Here is a tiny trained network, its code and every weight. The questions are about switching its units off for an input and a class, where a switched-off unit gives its printed mean instead of its output.

import numpy as np


def w(rows, s, z=0):
    codes = np.array(rows[::2]) - 128.0
    scale = np.full(codes.shape[1], s)
    scale[-1] = z or s
    return codes * scale


def norm(h):
    return h / np.sqrt((h * h).mean(-1, keepdims=True) + 1e-5)


def f(y):
    return y / 2 * (1 + np.tanh(0.7978845608 * (y + 0.044715 * y**3)))


def log_softmax(a):
    a = a - a.max(-1, keepdims=True)
    return a - np.log(np.exp(a).sum(-1, keepdims=True))


def net(x, mask):
    res = np.array(x, float).reshape(1, 6) / 4 @ E
    u = 0
    for l in range(4):
        y = f(norm(res) @ A[l][:, :-1].T + A[l][:, -1])
        res = res + np.where(mask[u : u + 7], y, B[l][:, -1]) @ B[l][:, :-1]
        u += 7
    return log_softmax(norm(res)[-1] @ U[:, :-1].T + U[:, -1])


A, B = {}, {}
E = w([
[127,129,127,128,128],'x0',
[198,181,134,204,118],'x1',
[110,62,158,169,2],'x2',
[191,135,180,76,117],'x3',
[77,184,229,132,147],'x4',
[156,41,164,165,194],'x5',
],0.0051)
A[0] = w([
[167,146,117,254,135,22],'0.n1',
[93,96,109,123,156,134],'0.n2',
[96,88,68,194,76,185],'0.n3',
[84,91,177,181,179,109],'0.n4',
[109,69,145,96,149,178],'0.n5',
[189,190,75,89,102,253],'0.n6',
[134,116,122,83,14,151],'0.n7',
],0.0068,0.0039)
B[0] = w([
[83,165,188,255,161,138],'0.n1',
[89,198,174,225,88,146],'0.n2',
[91,159,59,156,179,206],'0.n3',
[106,45,68,154,109,161],'0.n4',
[162,174,112,191,178,181],'0.n5',
[133,219,85,173,111,252],'0.n6',
[161,168,99,131,123,199],'0.n7',
],0.0041)
A[1] = w([
[59,220,163,200,81,252],'1.n1',
[48,153,152,208,191,234],'1.n2',
[82,83,96,3,134,186],'1.n3',
[76,147,225,149,122,121],'1.n4',
[44,32,112,27,140,113],'1.n5',
[104,123,117,39,86,92],'1.n6',
[198,190,153,250,122,51],'1.n7',
],0.0064,0.0042)
B[1] = w([
[42,118,100,38,118,255],'1.n1',
[119,118,140,32,179,252],'1.n2',
[204,234,102,232,105,173],'1.n3',
[156,60,150,48,157,146],'1.n4',
[55,237,250,253,162,153],'1.n5',
[99,187,183,172,101,126],'1.n6',
[28,190,197,186,157,164],'1.n7',
],0.006,0.0047)
A[2] = w([
[156,94,118,119,119,33],'2.n1',
[170,111,175,143,149,160],'2.n2',
[239,187,196,101,70,148],'2.n3',
[77,52,153,156,1,253],'2.n4',
[163,196,182,85,78,170],'2.n5',
[108,167,186,176,148,58],'2.n6',
[236,114,191,101,96,140],'2.n7',
],0.0084,0.0029)
B[2] = w([
[128,124,201,203,83,88],'2.n1',
[63,125,141,88,91,169],'2.n2',
[35,106,93,157,195,224],'2.n3',
[180,206,114,90,255,253],'2.n4',
[89,109,112,109,94,230],'2.n5',
[124,145,121,159,134,149],'2.n6',
[96,112,69,133,162,176],'2.n7',
],0.0098,0.0027)
A[3] = w([
[2,133,110,40,187,204],'3.n1',
[136,219,233,198,120,217],'3.n2',
[179,30,226,203,249,255],'3.n3',
[212,32,219,196,144,83],'3.n4',
[65,19,142,141,188,203],'3.n5',
[196,54,30,186,81,101],'3.n6',
[184,169,41,243,118,214],'3.n7',
],0.0066,0.0024)
B[3] = w([
[186,72,143,179,104,254],'3.n1',
[115,93,153,195,99,139],'3.n2',
[113,187,105,101,59,189],'3.n3',
[74,142,72,91,113,127],'3.n4',
[121,145,97,114,96,176],'3.n5',
[138,98,172,78,113,138],'3.n6',
[109,63,247,122,113,174],'3.n7',
],0.012,0.0093)
U = w([
[55,205,62,66,48,105],'0',
[65,152,192,255,119,98],'1',
[141,66,205,62,111,140],'2',
[197,174,114,113,213,121],'3',
[67,31,35,170,145,53],'4',
[158,104,128,156,90,254],'5',
],0.014,0.0059)

Each question gives the input, the list of numbers given to net, and the class t.
The units are the neurons (one row each of A and B). Each row of codes is followed by its name. A weight is (code - 128) times the scale printed after its matrix; where a second scale follows, it is the last column's (A, B and U).
mask holds one flag per neuron, layer by layer. A switched-off neuron (its flag False) gives its mean, the last column of its row in B, instead of its output. The means were averaged over made-up inputs and are rounded, as every weight is.
A unit's drop is (log p(t) with every unit on - log p(t) with that unit switched off) / (log p(t) with every unit on - log p(t) with every unit switched off).
The circuit of an input: a set's keep is (log p(t) with only the set's units on - log p(t) with every unit switched off) / (log p(t) with every unit on - log p(t) with every unit switched off). Starting from the 12 units with the biggest drops (on a tie, the unit counted first), units are removed one at a time, each time the one whose removal leaves the highest keep (on an exact tie, the one counted first), for as long as the keep stays at least 0.8.
circuit, biggest first: the units of the circuit, biggest drop first
k most important neurons: the k neurons with the biggest drops, biggest first
top k neurons in layer l: the k neurons of layer l with the biggest drops, biggest first
input [5,2,2,-7,7,4], class 2: 3 most important neurons -> [1.n2, 1.n4, 2.n3]
input [-4,-8,1,0,7,0], class 1: circuit, biggest first -> [1.n5]
input [-1,-2,-5,3,-6,2], class 2: 2 most important neurons -> [3.n7, 2.n4]
input [-3,-2,8,-4,4,0], class 3: 2 most important neurons -> [2.n4, 3.n7]
input [-8,2,-6,3,-1,-5], class 5: circuit, biggest first -> [2.n4, 3.n1]
input [4,4,6,6,-2,6], class 0: 3 most important neurons -> [3.n3, 1.n1, 0.n6]
input [5,-5,8,-5,7,-7], class 3: circuit, biggest first -> [2.n4, 3.n3]
input [-2,2,-5,7,-7,-4], class 2: 4 most important neurons -> [3.n7, 2.n4, 1.n2, 3.n6]
input [2,3,5,8,-6,5], class 4: 3 most important neurons -> [2.n7, 2.n3, 1.n1]
input [-5,0,-2,7,-7,-5], class 2: 3 most important neurons -> [3.n7, 3.n6, 1.n2]
input [7,8,7,2,-7,-5], class 1: 3 most important neurons -> [1.n7, 3.n7, 1.n2]
input [-8,8,1,0,-8,2], class 1: circuit, biggest first -> [1.n7, 0.n1]
input [1,4,6,5,0,6], class 0: top 3 neurons in layer 3 -> [3.n3, 3.n7, 3.n5]
input [-5,-8,-5,-7,5,4], class 1: circuit, biggest first -> [1.n5, 1.n3]
input [6,-1,8,8,-5,5], class 3: top neuron in layer 1 -> [1.n2]
input [-8,-2,-4,6,7,2], class 5: circuit, biggest first -> [3.n1, 2.n4, 3.n7]
input [-3,1,0,2,4,-2], class 2: top 3 neurons in layer 1 -> [1.n1, 1.n3, 1.n4]
input [4,5,1,-8,2,1], class 4: top 4 neurons in layer 1 -> [1.n1, 1.n2, 1.n5, 1.n3]
input [7,-8,-8,6,-5,3], class 1: 2 most important neurons -> [1.n3, 1.n5]
input [4,6,0,-4,6,6], class 0: 3 most important neurons -> [3.n3, 3.n5, 0.n6]
input [-6,-1,-3,-6,4,7], class 0: top 2 neurons in layer 0 -> [0.n6, 0.n4]
input [-4,5,6,-1,4,-1], class 3: top 2 neurons in layer 0 -> [0.n5, 0.n6]
input [-7,-3,-1,6,1,7], class 0: 2 most important neurons -> [3.n3, 3.n5]
input [-1,5,-7,3,-8,5], class 2: circuit, biggest first -> [3.n7, 2.n4, 1.n2, 3.n1]
